Below is a small trained network, with its code and all its weights. Each question gives an input and a class and asks what happens when units are switched off, that is, made to give their printed mean instead of their output.

import numpy as np


def w(rows, s, z=0):
    codes = np.array(rows[::2]) - 128.0
    scale = np.full(codes.shape[1], s)
    scale[-1] = z or s
    return codes * scale


def f(y):
    return np.maximum(y, 0)


def log_softmax(a):
    a = a - a.max(-1, keepdims=True)
    return a - np.log(np.exp(a).sum(-1, keepdims=True))


def net(x, mask):
    res = np.array(x, float).reshape(1, 6) / 4 @ E
    y = f(res @ A[0][:, :-1].T + A[0][:, -1])
    res = res + np.where(mask, y, B[0][:, -1]) @ B[0][:, :-1]
    return log_softmax(res[-1] @ U[:, :-1].T + U[:, -1])


A, B = {}, {}
E = w([
[82,22,95,120,44,198,237,117,80,171,124,207],'x0',
[122,131,118,125,138,136,130,124,126,122,130,127],'x1',
[136,122,136,127,126,122,129,121,126,125,119,128],'x2',
[119,120,113,133,132,125,121,126,124,143,132,106],'x3',
[117,80,100,32,205,119,95,207,214,167,29,173],'x4',
[161,174,2,197,77,89,139,87,193,136,82,171],'x5',
],0.012)
A[0] = w([
[164,175,1,194,68,94,142,94,206,128,77,153,135],'N1',
[134,111,110,154,128,127,123,121,129,123,135,120,95],'N2',
[146,115,98,137,100,106,156,121,102,138,137,134,77],'N3',
[95,104,168,117,104,157,142,115,100,131,143,123,131],'N4',
[116,97,214,74,163,145,142,169,72,123,158,89,254],'N5',
[99,54,107,85,117,158,127,136,181,154,115,167,17],'N6',
[104,164,141,96,150,132,88,139,177,145,93,114,128],'N7',
[139,215,157,160,136,75,89,101,111,85,169,86,199],'N8',
[170,216,164,194,142,119,86,79,103,96,182,78,206],'N9',
[128,108,169,120,123,139,138,147,90,119,143,127,165],'N10',
[114,118,122,178,23,177,199,97,28,122,179,140,143],'N11',
[109,106,163,84,161,133,73,150,153,112,151,84,175],'N12',
[170,170,137,95,237,86,21,172,215,113,83,116,140],'N13',
[125,101,144,103,152,158,112,166,118,120,119,113,160],'N14',
[106,63,99,65,131,155,167,158,138,190,60,181,26],'N15',
[166,203,152,164,125,114,102,131,130,88,160,62,190],'N16',
],0.0096,0.0067)
B[0] = w([
[194,161,12,200,44,101,151,134,163,149,66,138,236],'N1',
[140,108,142,141,123,127,145,135,127,142,135,135,134],'N2',
[155,122,130,150,96,125,151,117,104,94,138,138,148],'N3',
[122,116,141,106,107,154,94,91,112,142,166,109,169],'N4',
[55,96,187,51,174,152,114,110,86,113,138,104,228],'N5',
[111,91,115,150,121,129,101,173,139,93,121,170,173],'N6',
[130,153,148,108,140,118,143,146,114,140,105,108,176],'N7',
[90,68,84,150,159,149,99,181,150,93,103,176,211],'N8',
[89,55,99,175,131,151,96,166,148,87,121,202,220],'N9',
[113,120,134,102,144,130,111,120,97,107,142,91,168],'N10',
[166,170,167,162,108,134,154,43,81,167,171,84,235],'N11',
[108,134,177,99,164,131,152,164,96,140,120,143,190],'N12',
[173,208,131,62,128,76,169,90,119,182,102,54,254],'N13',
[111,105,153,102,146,135,159,145,119,112,123,122,169],'N14',
[83,60,100,173,141,147,63,192,166,68,124,195,200],'N15',
[79,84,114,121,122,147,100,190,146,109,120,172,203],'N16',
],0.011,0.021)
U = w([
[41,29,165,98,208,170,37,167,108,69,153,178,249],'0',
[118,75,62,202,105,100,94,164,232,87,107,207,208],'1',
[100,183,220,29,215,67,167,143,101,142,120,66,85],'2',
[192,254,84,92,132,23,139,134,191,169,94,91,1],'3',
[100,118,205,105,137,160,136,10,42,116,237,67,114],'4',
[189,198,107,219,79,115,219,30,68,144,153,141,59],'5',
],0.0076,0.0021)

Each question gives the input, the list of numbers given to net, and the class t.
The units are the neurons (one row each of A and B). Each row of codes is followed by its name. A weight is (code - 128) times the scale printed after its matrix; where a second scale follows, it is the last column's (A, B and U).
mask holds one flag per neuron, in row order. A switched-off neuron (its flag False) gives its mean, the last column of its row in B, instead of its output. The means were averaged over made-up inputs and are rounded, as every weight is.
A unit's drop is (log p(t) with every unit on - log p(t) with that unit switched off) / (log p(t) with every unit on - log p(t) with every unit switched off).
The circuit of an input: a set's keep is (log p(t) with only the set's units on - log p(t) with every unit switched off) / (log p(t) with every unit on - log p(t) with every unit switched off). Starting from the 12 units with the biggest drops (on a tie, the unit counted first), units are removed one at a time, each time the one whose removal leaves the highest keep (on an exact tie, the one counted first), for as long as the keep stays at least 0.8.
units of the circuit, in order: the units of the circuit, biggest drop first
top k neurons: the k neurons with the biggest drops, biggest first
drop when u is switched off: that unit's drop, to one decimal
input [0,4,-5,-2,5,6], class 3: units of the circuit, in order => [N9]
input [3,-4,-4,-3,-6,0], class 4: units of the circuit, in order => [N1; N11]
input [3,0,6,3,0,7], class 5: top 3 neurons => [N9; N8; N16]
input [-2,5,-8,1,1,-1], class 2: top 2 neurons => [N15; N1]
input [0,7,-4,-4,1,-5], class 2: top 3 neurons => [N9; N15; N8]
input [1,8,-5,-3,-3,5], class 5: top 2 neurons => [N15; N11]
input [1,0,1,1,-1,0], class 4: top 2 neurons => [N1; N15]
input [3,3,-6,-6,0,7], class 5: top 2 neurons => [N9; N8]
input [0,-3,-4,6,8,5], class 3: top 3 neurons => [N13; N9; N8]
input [-3,1,3,7,1,-7], class 2: top 2 neurons => [N15; N13]
input [8,-1,-6,-1,-1,0], class 4: units of the circuit, in order => [N11; N1]
input [0,5,-6,5,8,-5], class 2: top 3 neurons => [N13; N9; N8]
input [0,-6,1,5,3,6], class 3: top 3 neurons => [N9; N8; N16]
input [-7,3,-1,8,4,-6], class 2: units of the circuit, in order => [N13]
input [-7,8,0,-3,7,0], class 2: top 2 neurons => [N1; N12]
input [8,-3,-8,1,-2,1], class 5: top 2 neurons => [N5; N11]
input [-1,1,3,5,-8,1], class 1: top 2 neurons => [N5; N9]
input [-1,-5,-6,8,1,-1], class 2: top 3 neurons => [N15; N9; N1]
input [6,-3,-7,4,-6,-1], class 4: drop when N1 is switched off => 0.9
input [4,6,-5,7,0,-8], class 4: drop when N8 is switched off => 0.3
input [5,-7,-3,-3,0,-6], class 4: units of the circuit, in order => [N11]
input [0,-5,-1,4,2,8], class 3: drop when N16 is switched off => 0.1
input [-3,-4,-5,0,1,4], class 3: drop when N13 is switched off => 0.5
